In the rows, zero is written as 128.
Known rows:
z_65: [139 121 147 127 125 123 111 127 125 112 144 127 148 128 154 155 148 127
 134 114 135 123 151 123  96 154 126 138 131 127 116 138 125 103 125 121
 122 124 141 115 111]
z_252: [153 113 145 121 130 147 126  94 131 135 149 121 146 124 148 134 110 114
 133 125 130 122 136 137 125 121 127 173 136 129 124 138 118 118 130 128
 132 105 130 113 125]
z_387: [135 130 134 150 141 114 131 152 136 137 113 138 131 136 140 108 149 124
 119 138 125 141 117 128 124 124 138 103 123 130 129 136 137 118 130 125
 104 121 131 126 134]
z_350: [121 143 101  99 123  70 163 200 129 133 122 121 148 138 148 100 135 142
 102 135 103 116 113 161  84 114 120 148 109 128 145 137 113 161 110 122
  90 104 106 137 160]
z_831: [127 114 134 122 135 146 141 167 127 132 133 131 123 133 125 134 136 129
 125 129 130 133 125 117 150 123 140 128 138 126 131 130 128 122 126 119
 126 139 129 136 143]
z_639: [128 131 125 151 138 130 123 131 132 133 123 135 137 138 137 120 142 124
 126 132 120 131 113 137 133 128 132 104 132 133 123 127 135 125 132 111
 114 114 120 123 139]
z_377: [126 139 133 123 127 127 128 111 129 128 139 128 123 116 139 125 112 135
 118 127 118 126 119 135 112 139 119 145 130 128 124 124 126 137 114 137
 118 127 118 127 126]
z_353: [120 118 139 125 140 147 137 182 128 134 126 132 129 137 130 133 146 128
 119 124 134 138 126 121 150 124 143 119 140 126 129 130 130 134 119 123
 138 146 141 141 137]
z_89: [134 125 126 123 126 117 150 171 126 122 126 124 111 129 129 134 129 139
 125 139 116 130 120 112 110 139 127 115 124 125 130 132 131 103 131 117
 112 141 116 128 130]
z_357: [105 121 120 167 139 104  80  72 120 100 100 119 138 145 106 133 161 139
 124 108 112 124 108 132 120 142 119 111 133 111 127 117 145 117 104  88
 187 161 114 110 126]
z_431: [132 126 127 112 132 151 120  68 138 137 123 126 127 113 127 127 108 126
 137 135 128 129 123 133 141 106 128 140 128 134 134 122 119 133 127 131
 136 120 124 123 130]
z_210: [126 122 126 133 136 148 128 105 128 131 134 134 118 126 138 135 119 118
 139 134 137 133 134 129 127 122 128 126 130 129 124 126 122 125 133 133
 128 135 135 126 116]
z_532: [114  96 105 109 131 169 197 138 120 114 141 120  79 146 147 163 109 114
 150 148 130 132 114 120  71 142 111 128 117 116 133 132  96 121 119 151
 151 162 131 135  98]
z_699: [141 116 141 117 124 135 141 182 117  96  95 154 115 115 106 122 173 125
 120 136 114 124 154  96 133 159 140 125 114 142 144 135 112  86 155 100
  74 112 132 138 123]
z_327: [144 105 120  99 124 152 165 104 132 132 126 115 107 123 113 125  98 127
 138 147 107 124 117 120 146 108 126 151 126 130 143 130 121 108 128 117
 140 132 108 125 147]
z_819: [142 118 125 137 132 108 142 172 130 129 117 132 119 131 124 117 126 125
 128 144 125 135 137 117 126 111 134 121 118 125 137 135 133 106 145 113
 100 127 124 126 144]
z_408: [119 132 129 131 136 125 115 143 129 131 134 137 128 114 139 134 118 135
 127 125 140 130 140 129 132 117 133 126 134 130 123 120 133 139 135 119
 107 130 126 127 133]
z_77: [122 131 119 127 128 151 137  65 130 126 133 124 130 136 125 125 133 122
 130 130 113 118  99 141 129 141 120 135 127 134 127 121 115 135 121 119
 156 114 104 123 122]
z_742: [120 115 128 163 138  53  87 142 120  99  92 114 122 130 110 115 134 150
 112 120 109 140 124 116  97 128 120 132 120  98 137 132 160 100 102 107
 139 184 125 109 135]
z_183: [120 127 125 132 135 130 129 147 126 130 138 132 127 123 146 127 110 130
 123 130 131 129 125 137 127 119 126 142 135 128 123 127 129 132 128 126
 112 123 122 127 136]
z_205: [127 115 134 121 136 142 146 169 126 132 131 129 122 133 124 138 133 129
 125 130 128 132 127 119 151 120 138 126 138 127 131 128 129 121 127 119
 134 141 130 136 141]

Facts:
z_107 | ζ z_638
z_306 | β z_597 | ζ z_387, z_252
z_371 | ζ z_127, z_676
z_315 | ζ z_741, z_915, z_60
z_260 | β z_482 | ζ z_764, z_221, z_854, z_564, z_183
z_37 | β z_72, z_583
z_609 | β z_121
z_476 | β z_681, z_332, z_220
z_273 | ζ z_496, z_60
z_431 | β z_207, z_953
z_284 | ζ z_638, z_183
z_65 | ζ z_78, z_171, z_62
z_532 | β z_830, z_244, z_889 | ζ z_461, z_854, z_210
z_342 | ζ z_169, z_184, z_741, z_684
z_252 | β z_65, z_797
z_220 | ζ z_62, z_854, z_606
z_153 | ζ z_858, z_676
z_302 | ζ z_992
z_409 | ζ z_741, z_699
z_633 | β z_606
z_790 | ζ z_404, z_684, z_992
z_914 | β z_831, z_205, z_276
z_326 | ζ z_221
z_212 | β z_259, z_482, z_496, z_725, z_436
z_357 | ζ z_681, z_60
z_77 | β z_664, z_326, z_790 | ζ z_604
z_899 | β z_331, z_353
z_728 | ζ z_970, z_699
z_873 | ζ z_68, z_96, z_276
z_664 | ζ z_221, z_838, z_408
z_742 | ζ z_207, z_648, z_826, z_60
z_889 | ζ z_78, z_970, z_699
z_266 | β z_923, z_587, z_107, z_158, z_756, z_838 | ζ z_207, z_195, z_606
z_352 | ζ z_639, z_788, z_82
z_836 | β z_889 | ζ z_431, z_676
z_395 | ζ z_609
z_938 | ζ z_997, z_82
z_10 | ζ z_404, z_564
z_259 | ζ z_63
z_377 | β z_221 | ζ z_639
z_248 | ζ z_870
z_587 | ζ z_854
z_184 | β z_107, z_72, z_326, z_357
z_754 | ζ z_210, z_797
z_479 | ζ z_72, z_68
z_337 | β z_239, z_116, z_974 | ζ z_171, z_630, z_826, z_436, z_60
z_942 | ζ z_920
z_350 | β z_387, z_587, z_128 | ζ z_221, z_310, z_564, z_127, z_82
z_900 | ζ z_387, z_68
z_234 | β z_65, z_195, z_257
z_994 | β z_353, z_310, z_564, z_254, z_886, z_276
z_76 | ζ z_207, z_183, z_82
z_920 | β z_699, z_276, z_202, z_244
z_997 | β z_76, z_742, z_128, z_116
z_88 | β z_158, z_597, z_639
z_707 | ζ z_635, z_920
z_454 | β z_89, z_699 | ζ z_331, z_831, z_859
z_885 | β z_496 | ζ z_741, z_811, z_449, z_120, z_648
z_34 | ζ z_630, z_408
z_740 | ζ z_169, z_764
z_878 | ζ z_128, z_252, z_37, z_859
z_169 | β z_120, z_479, z_859
z_857 | β z_259 | ζ z_764, z_914, z_838, z_618
z_364 | ζ z_254
z_127 | β z_195, z_342, z_938
z_753 | β z_27, z_449, z_408
z_974 | ζ z_160
z_968 | β z_78, z_482, z_121, z_606, z_740, z_604 | ζ z_37
z_875 | β z_107, z_743
z_332 | ζ z_496, z_699
z_116 | ζ z_449, z_870, z_830
z_198 | ζ z_854
z_826 | β z_811, z_479, z_886
z_393 | ζ z_741, z_128, z_564
z_121 | ζ z_684, z_927
z_583 | ζ z_88, z_930
z_32 | ζ z_96
z_110 | ζ z_184, z_743, z_221
z_527 | β z_942 | ζ z_564
z_327 | β z_630, z_248, z_533, z_699, z_889
z_89 | ζ z_150, z_797
z_380 | β z_387, z_859
z_87 | ζ z_207, z_635, z_218, z_927
z_354 | β z_900 | ζ z_210, z_482
z_363 | β z_315, z_371 | ζ z_169, z_684
z_308 | β z_742, z_128, z_284, z_684, z_648, z_699, z_819
z_27 | ζ z_633
z_756 | ζ z_327, z_676
z_923 | ζ z_992

Rows:
No name comes twice in this set of rows, the named rows included.
[106 142 108 125 130 103 143 183 121 124 145 131 145 140 151 133 149 146
 117 119 117 116 120 145 111 141 125 111 134 133 123 120 125 142 127 103
  97 113 104 136 146] : z_664
[121 135 122 141 131 134 126 110 127 126 125 131 133 139 132 137 152 131
 132 125 124 124 112 130 125 148 128 103 130 132 122 122 127 127 131 114
 137 125 111 125 127] : z_583
[113 137 115 114 132 109 125 206 125 132 151 136 143 123 149 131 120 143
 117 123 133 122 143 144 119 113 131 137 134 132 126 126 124 153 137 116
  74 117 123 140 151] : z_221
[123 135 133 137 129 112 118 113 129 126 136 120 127 123 130 129 115 136
 118 120 125 132 112 129 121 138 120 130 132 119 119 124 140 128 110 128
 143 144 120 123 125] : z_87
[137 144 115 101 126 116 112  57 155 142  74 110 159 134 139 135 189 154
 160 143 108 128 104 126 107 131 128  36 123 147 142 121 140 112 110 122
 152 146 117 114 133] : z_756
[126 110 140 124 142 152 127 102 130 132 116 125 126 134 116 114 127 114
 112 129 124 138 102 138 144 110 132 162 134 117 140 132 121 147  97 137
 176 145 141 131 135] : z_826
[135 136 130 140 125  83 120 158 130 123 107 129 126 123 129 119 139 136
 122 136 126 137 135 118  97 128 129 111 112 124 129 135 138 117 129 125
  98 135 127 121 128] : z_116
[113 142 107  92 110  95 136 180 119 123 146 124 148 126 130 133 126 145
 114 117 138 111 150 150 107 117 123 156 117 129 136 125 102 177 126 122
 115 110 115 145 144] : z_527
[113 139 113 106 107  90 115 144 114 111 136 126 148 122 105 134 149 141
 114 107 143 110 166 136 116 128 128 155 114 126 140 123 106 176 128 109
 140 119 123 142 128] : z_393
[111 119 134 145 135 106  62  64 118  93 105 120 129 116 100 129 135 138
 118 107 118 127 126 125 116 140 117 148 129 111 133 120 137 125  97 117
 169 168 134 114 120] : z_273
[126 112 137 122 139 139 153 201 127 131 130 133 122 138 129 135 146 131
 120 129 126 136 123 113 150 126 142 113 141 125 130 132 134 113 129 118
 115 145 131 140 146] : z_276
[102 115  94 153 143 128 168 162 121 115 119 132 103 170 170 160 166 107
 159 148 150 143 132 133  33 149 118  62 106 118 126 136 106 137 129 151
 132 155 149 131  83] : z_587
[112 124 119  96 127 113 150 247 120 133 140 130 145 144 127 135 153 136
 109 118 140 122 147 137 139 110 143 139 133 124 142 132 111 166 121 111
 125 132 134 157 157] : z_564
[139 116 125 110 121 131 163 137 127 124 128 117 108 126 118 122 109 130
 123 138 106 126 110 121 123 130 122 148 120 123 134 134 122 113 123 121
 132 135 107 129 135] : z_454

The same things again, as new rows of numbers:
Known rows:
z_742: [ 93 139 177  97 134 144 155 149 138 175 117 163 140 149  70 120 137  87
 176 147 123 113 161 117 135 114 182 103 224 168 125 112 192 108 132 127]
z_790: [ 99  71  80 102 157 164 118 108  65 103 128 114 127  46  48 118 184 134
 128 129 143  49  92 103 152  75 156 126 117 151 132 177 132 167 122 139]
z_27: [130 107 124 134 143 165 131 156 119 126 126 139 118 121 101 120 106 122
 133 129 108 101 138 130 115 114 177 136 173 102 131 149 119 145 101 121]
z_707: [103 117 142 103 147 152 139 148 108 139 112 125 118 122 103 108 108 126
 104 128 118 117 134 122 130 104 146 133 171 112 133 130 151 145 121 142]
z_873: [ 95 113 136 100 156 164 128 148 111 129 111 111 123 126 113 109  89 133
  70 127 124 119 136 135 120 104 145 139 167  86 136 129 157 158 120 152]
z_942: [ 85 128 173 146 154 143 139 169 133 114 115 128 147  83 103  77 124 148
 123 158 107  97 115 112 100 109 144 160 183  82 125 133 124 137 157 151]
z_728: [160 118 101  91 172 105 161  94 179  44 179  80  95 127 113 133  98 117
 106 112  60 120 131 141  91 134 144 151 183  64  93 112 153 205 113 185]
z_930: [126 140 129 144 122 114 108 117 134 132 125 126 136 140 148 134 131 126
 126 128 144 141 136 144 127 142 113 131  93 133 123 131 118 119 140 124]
z_819: [124 142 119 144 120 122 117 114 135 131 130 130 142 139 143 144 137 126
 133 133 147 127 125 143 124 153 118 117 101 126 122 127 121 107 128 117]
z_831: [123 146 117 146 122 124 114 116 136 133 130 123 141 140 139 143 137 127
 128 132 145 129 124 148 121 153 119 121  99 121 123 132 117 104 132 116]
z_639: [107 142 124 142 130 138 111 129 135 140 122 122 149 146 147 140 118 131
 113 126 152 133 132 141 122 144 119 124 105 110 132 127 133 108 132 114]
z_635: [118 139 132 143 124 124 106 122 131 142 119 130 140 143 143 134 129 123
 119 133 150 140 142 147 126 139 118 128 100 132 126 136 129 117 143 127]
z_899: [129 134 133 143 123 107 109 117 133 125 123 128 130 137 148 133 131 116
 121 123 137 148 141 137 132 137 109 131  93 143 130 134 120 120 135 132]
z_630: [120 149 130 142 115 123 117 119 142 145 127 136 147 148 134 140 139 118
 142 135 145 131 136 146 123 153 125 113 112 137 125 127 131 101 135 114]
z_210: [146 139 135 137 118 113 117 120 123 137 127 132 120 142 138 120 132 133
  93 163 127 139 125 166 119 141 104 117 103 137 121 137 105 122 128 116]
z_681: [134 133 117 155 103 112 125 111 157 155 139 151 149 134 119 150 144 147
 159 157 170 153 144 147 134 120  91 116 141 123 100 116 140 109 194  99]
z_564: [151  96  92 165 105 128 155 138 166  86 179 123 150 131 188 156 140 164
 197  65 110 126  95  46 142 125 111 127  89 157 180 103 101  73 113  86]
z_461: [143 140 131 144 114 107 119 116 128 132 130 134 125 140 144 128 134 129
 115 149 130 142 125 153 124 141 103 121  95 145 124 135 106 116 132 117]
z_183: [114 127 134 148 122 132 114 141 141 142 128 131 140 152 166 133 118 141
 120 121 137 146 133 128 126 129 113 128 101 140 152 125 125  94 135 110]
z_914: [129 136 132 143 122 105 109 116 134 129 122 128 135 139 150 134 130 121
 121 122 138 148 138 139 130 139 110 132  90 141 132 133 119 118 134 131]
z_128: [131 141 113 148 119 119 124 113 146 118 145 127 145 140 147 151 137 127
 149 121 133 129 122 125 127 151 121 119 101 132 129 126 122 106 130 115]

Rows:
No name comes twice in this set of rows, the named rows included.
[151 156 129 146 101 109 117 117 117 137 103 133 124 121 145 138 131 121
 140 123 153 154 125 131 134 158 113 132  97 110 115 122 100 123 130 128] : z_858
[180  86 133 109 114 121 185 147 120 149 154 156  80 118  81  84 132 185
  84 219  87 133 102 148 123  88  78  96 209 137 121 117 105 142 148  77] : z_220
[169  66 142 104 124 142 189 183 119 124 163 122  93 132 162  93 104 177
 117 112  55 132  94  45 139  70 110 119 152 187 191 104 109 121  93  92] : z_260
[104 113 136 100 148 154 134 147 115 130 119 117 121 121 107 110 102 132
  93 125 118 119 130 125 125 106 144 137 167  99 135 127 150 155 121 148] : z_32
[107 131 183 100 134 120 150 143 133 162 107 156 121 141  84 110 131  81
 163 136 112 134 169 116 138 107 167 119 205 174 125 120 184 131 132 147] : z_337
[107 116 129 106 131 171 132 184 124 141 125 132 137 137 136 121  95 147
 114 123 116  93 118  92 120 101 163 142 180 101 135 119 144 119 129 148] : z_938
[149 153 135 145 105 100 116 117 114 131  96 131 118 124 145 133 131 110
 136 114 148 160 130 132 140 157 109 135  93 118 119 126 106 127 125 131] : z_327
[163 134 110 140 123  79 132  82 177  83 170 130 136 128 128 159 168 100
 209 111 112 128 141 113 127 136 133 126 111 172 104 123 134 130 142 140] : z_741
[106 140 170  99 131 131 158 141 140 160 124 158 135 142  70 123 144  85
 185 147 115 113 155 116 131 119 179 105 217 165 119 113 185 114 129 133] : z_357
[129 140 127 141 115 112  84 139 129 131 120 131 136 142 168 132 118 127
 111 133 139 126 141 131 116 127 127 148  99 129 112 140 110 123 153 161] : z_252

